[ 107.6   57.8  -91.9   48.3  -70.3 -164.8   -8.9] ==> 107.6, -8.9

[[-1.020 -1.216 -0.329 -0.110 -0.052]
 [-1.557 -0.535  2.015 -2.057 -1.716]] ==> -1.020, -1.716

[-1.75 -0.04  0.02  0.21  1.20  1.70] ==> -1.75, 1.70

[ -10.969   32.963 -185.310  113.780  170.335] ==> -10.969, 170.335

[[ 0.03 -0.22  0.01 -0.14  0.02  0.05  0.08]
 [ 0.01  0.20 -0.22 -0.14  0.02 -0.22  0.08]] ==> 0.03, 0.08

[[  85.7   26.1    7.0  -92.9 -219.5 -169.7   93.4]
 [ 102.5  115.0   30.0   88.0  125.5 -146.3   50.6]] ==> 85.7, 50.6

[ 0.090  0.167 -0.071  0.075 -0.068 -0.191] ==> 0.090, -0.191
---
[[ 1.47 -0.08  1.08  1.18 -0.48  2.16 -1.04]
 [-2.10  1.14  0.57  0.74  1.36  0.53  0.77]]
1.08

[[ 21.38  11.96  12.93 -11.77 -10.91  -8.63   2.58]
 [ -6.93 -20.07  17.97 -15.96  12.65  12.73  24.34]
 [ -1.10  -4.49   1.41   7.59  12.02  10.42   1.56]]
17.97

[[ -93.2  -96.3  -22.0 -141.0   51.2  160.7  -49.1]
 [  49.8 -143.5   59.7 -197.0 -153.0  216.8 -204.7]]
-22.0

[[ 0.09 -0.01  0.02 -0.11  0.07]
 [ 0.02  0.17  0.17  0.02  0.14]
 [ 0.03  0.07 -0.12 -0.03  0.09]]
0.17

[[ 13.519  -5.723 -12.480  -7.302 -12.381   8.139  -7.390]
 [  8.598  -3.471  -9.102  -6.542 -13.165  -5.446 -10.816]]
-12.480

[[ -2.0   0.0  19.2  11.1  19.4]
 [  2.0 -11.9  10.2  -7.1  11.4]
 [  1.1 -11.5  11.8  -5.6  12.9]]
10.2
---
array([[-429,  367,  373,  669],
       [-530,  199,  461,  512]]) >> 669

array([-171, -917,  699, -484,  226]) >> -171

array([[ -9,   6, -27,   5,  26,  28,  23],
       [-21,   0, -44,  -1,  12, -12,  34]]) >> -44

array([79, 47, 81, 83, 17, 87]) >> 47

array([[-435,  573,  713,  862,  210],
       [-538,  356,  392,  510,  137],
       [-616, -477, -203, -322,  329]]) >> -616

array([ 497,  570,  261, -426, -640, -127]) >> 570

array([[44, 42, 62, 32, 41, 42, 15],
       [60, 39, 77, 28, 63, 44, 21],
       [43, 61, 43, 89, 41, 56, 83]]) >> 43
---
[41, 14, 23, -16, -24, 1]
41
[-19, -10, -8, -9, 43, -33, 8]
-19
[-21, -23, -20, -47, 8, 16, 5]
-21
[0, 10, 6, 0, -32, -49, 31]
0
[-41, -4, 20, 8, 36, -9]
-41
[34, -3, 23, -16, -42, 16]
34
[5, 32, -14, -12, -39, 49]
5
[-37, -34, 39, -26]
-37
---
[[ 105.93  163.95  106.15  127.40  -66.82 -156.87]
 [ 138.79  111.86   23.87  218.97  -28.60 -130.43]]: -130.43

[[-19.44 -17.15 -18.18 -18.68 -14.46  17.34  -4.50]
 [  1.87   3.97 -16.52 -18.58 -19.69 -19.15  -7.55]
 [  5.64  12.27 -17.60 -18.92 -19.45 -20.44  -8.08]]: -7.55

[[ 0.110 -0.115  0.188  0.003 -0.014  0.172]
 [ 0.035  0.054  0.125 -0.018 -0.001 -0.162]]: -0.162

[[ 1.903 -0.869 -0.751  1.438  0.388 -1.104]
 [-1.579  2.005  1.636  1.009  1.302 -0.050]
 [ 1.924 -1.702 -0.750  0.239  0.883 -0.100]]: -0.050

[[ 212.492  -29.035 -180.736  103.008  226.784  246.731  230.835]
 [ 187.488  218.212 -125.158   14.887  239.326   20.697  208.645]
 [  19.278 -221.768  -34.231 -152.201 -220.734   87.643  -36.469]]: 208.645

[[ 1.2 -1.0 -0.4  0.7]
 [ 0.3 -0.1 -0.5 -1.6]]: -1.6

[[ -14.92  -11.50  -34.42 -218.98]
 [ -18.55  -24.14  177.89   43.13]
 [ -27.03  -20.77  125.35  -34.53]]: 43.13
---
-23,17,32,24,31,21
-8,18,-14,5,-12,14
9,5,-36,-6,9,-6
gives 17

7,7,-14,-7,8,13
0,0,-39,0,31,11
9,-5,-5,-4,14,39
gives 7

23,4,18,11,16
4,-3,-11,-8,-23
-39,-10,-22,-38,-17
gives 4

16,25,43,29,23
32,27,25,36,21
23,31,21,23,46
gives 25

-4,2,-44,19,-26,25
45,11,-1,-5,-20,-8
-12,-8,-45,22,-30,19
gives 2

1,-15,3,-22
5,-5,31,-27
7,40,-25,-47
gives -15

-29,-2,-9,2,-40
12,2,-15,49,9
6,-4,5,14,-25
gives -2

-3,-24,12,1,4,-1
2,-38,-11,-3,13,6
-1,0,-4,-1,9,-17
gives -24

-30,-26,38,-5,3
12,-31,26,-41,-39
10,-27,23,-39,-39
gives -26
---
[[-364 -559  244 -110]
 [ 397 -503 -189  671]] ==> -503

[[ -8  35  -2 -43  -1 -28]
 [-26  16  35 -34  24 -44]
 [-17  38  12 -17 -41   4]] ==> 16

[[2 7 3 7 4 2 5]
 [4 1 4 1 4 5 3]] ==> 1

[[2 4 7 9 1 8 8]
 [6 4 6 5 5 5 5]] ==> 4

[[-19  10  15  -1]
 [-11  25  40 -44]] ==> 25

[[16 68 35 12 64]
 [65 60 36 81 68]] ==> 60

[[33 25 33 61  1 41]
 [33 32 44 96 15 26]] ==> 32

[[106 147 181  96 156 153]
 [ 59 100 142 121 164  68]
 [178 132 237  84 126 157]] ==> 100

[[0 9 3 5 5 9 2]
 [4 4 4 7 1 5 8]] ==> 4

[[4330 8843 7414 6056 3152 6569 8503]
 [2475 3758 5109 8217 2966 4627 7242]
 [4974 7926 5952 6350 5171 6236 7411]] ==> 3758
---
[[ 28  46  18  14   6  32  31]
 [  9  36  29   6 -12  15  14]
 [  7  32  17   0 -14  13  12]] result: 17

[13 24 42 15] result: 42

[[-42 -17 -16 -19 -40 -18  -6]
 [ 16   0  44  13 -32  18  19]] result: 44

[-46  -7   7  12] result: 7

[[ -5  18 -22   8 -24]
 [ -8  15   8  12  16]
 [-10   8  38  21  16]] result: 38

[ 11  29  39  14 -18] result: 39
---
[[ 28   2  15  10]
 [ -5 -39 -50 -41]
 [ -7 -36 -41 -33]] ans = 15

[[-11  -8 -29  14  23 -24]
 [  5  10  -2  29  40  18]
 [ 29   0  33 -23 -20  15]] ans = 23

[[ -2  29 -19 -33  13 -36]
 [ -8 -37  10  23 -21  25]
 [ -2  26 -19 -32  11 -34]] ans = 13

[[ 31  23  28  35  45  30]
 [-10  23  -6 -35  -3   5]
 [ 31  23  16  33  -7 -29]] ans = 45

[[ 16   5 -22  31 -11  45 -13]
 [ -1 -40  -1 -22  36 -25   3]
 [ 37  20  -9  35 -12   8 -15]] ans = 45

[[-16 -11  24  30  32   1]
 [-48   1 -28  15  14  22]
 [-12   5 -11   2   6  24]] ans = 32

[[ 44  -2   9 -34   6]
 [  0 -18 -15  28  -6]
 [-27  11  17 -38 -10]] ans = -34

[[-12 -28  14 -25  22]
 [ 25  -2   9 -43  30]
 [ 11 -30  -2  -1  29]] ans = -25

[[ 12   6   2   3  -4   6   3]
 [ 13  18   2 -48 -15 -29   6]
 [  5  -6   1 -13   2  -9   5]] ans = 6
---
array([[ -4,   4, -15,   6,  -8,   0],
       [-29, -18,  33, -42,   5, -26],
       [  1,  13,  20, -21,  10, -25]]) => 0

array([[  4,  -9,  12,  18, -20,  20],
       [ 15, -11,   9,  26, -24,  24],
       [ 10,  -3,  18,  35, -41,  35]]) => 20

array([[-16, -15,  26, -32, -24,  30],
       [-45,   9,   5, -13, -19,  20],
       [-17, -36,  30, -27,   1,  28]]) => 30

array([[  3,  -9, -10, -11,  -5,  15],
       [ -2,   3, -19,  11,  14,   8],
       [-17, -24,  -9, -16,  43, -12]]) => 15

array([[-39,  21,   1,  12,  -1, -11, -23],
       [-39, -34, -41, -36,   4, -11,   0],
       [ 13, -22, -27,   8,  23,  -6, -29]]) => -23

array([[-47,  40,  16,  16, -16,   4],
       [-35,  27,  11,  23, -13,  -5],
       [ -7,  34,  23,  14, -14,  28]]) => 4

array([[ 22, -18,  40, -19,  30],
       [ 30,  14,  17,   7,  28],
       [  8,  27, -24,  41,  26]]) => 30

array([[ 10,   6,   4,   3,  33, -39],
       [-11, -38,  -1,  11, -34, -41],
       [ 26,  32, -27,  22,   6, -10]]) => -39
---
[[ 33  51  39 -34  -2]
 [-47  -7 -14 -13  -3]
 [-31 -20 -17  -6 -11]] value -11

[ 13   0 -48   6 -39 -24 -28] value -24

[[ 24   0  -8  38 -44]
 [ -6  21 -13  14   9]
 [ 14   1 -13 -28   4]] value 1

[  5   1  26   2 -40] value 2

[-37  41   2  -5 -20] value -5

[ 12  46 -39 -24 -41] value -24

[-10  33  44 -13  -6   6 -18] value -6
---
[[-105.961 -116.524 -214.862 -130.561 -102.206  143.710]
 [-111.178 -114.354  -76.784  -98.190 -105.781 -140.486]]
-105.961, -140.486

[-1.0 -2.0  1.9 -0.9 -0.9  0.6]
-1.0, 0.6

[[ 0.03  0.05  0.02  0.03  0.03  0.03  0.04]
 [ 0.05  0.02  0.08  0.07  0.06  0.05  0.01]
 [ 0.04 -0.08  0.06 -0.10 -0.13  0.12  0.16]]
0.03, 0.16

[-0.09 -0.07  0.05  0.13 -0.14]
-0.09, -0.14

[ 0.00 -0.03  0.14 -0.18  0.12]
0.00, 0.12

[[-0.16 -0.08 -0.11 -0.01 -0.17]
 [-0.01  0.13 -0.12 -0.06 -0.21]
 [-0.16 -0.01 -0.10 -0.03 -0.10]]
-0.16, -0.10

[[-0.1  0.6  1.0 -1.4 -0.7 -1.2]
 [-1.8 -1.8  0.8 -0.8 -0.7 -0.3]
 [ 0.8 -1.0 -0.4  1.3 -0.9  0.0]]
-0.1, 0.0

[-17.39  -7.08  16.18  -8.73]
-17.39, -8.73

[[ 0.03  0.00 -0.13  0.15]
 [-0.11  0.12 -0.06  0.00]]
0.03, 0.00
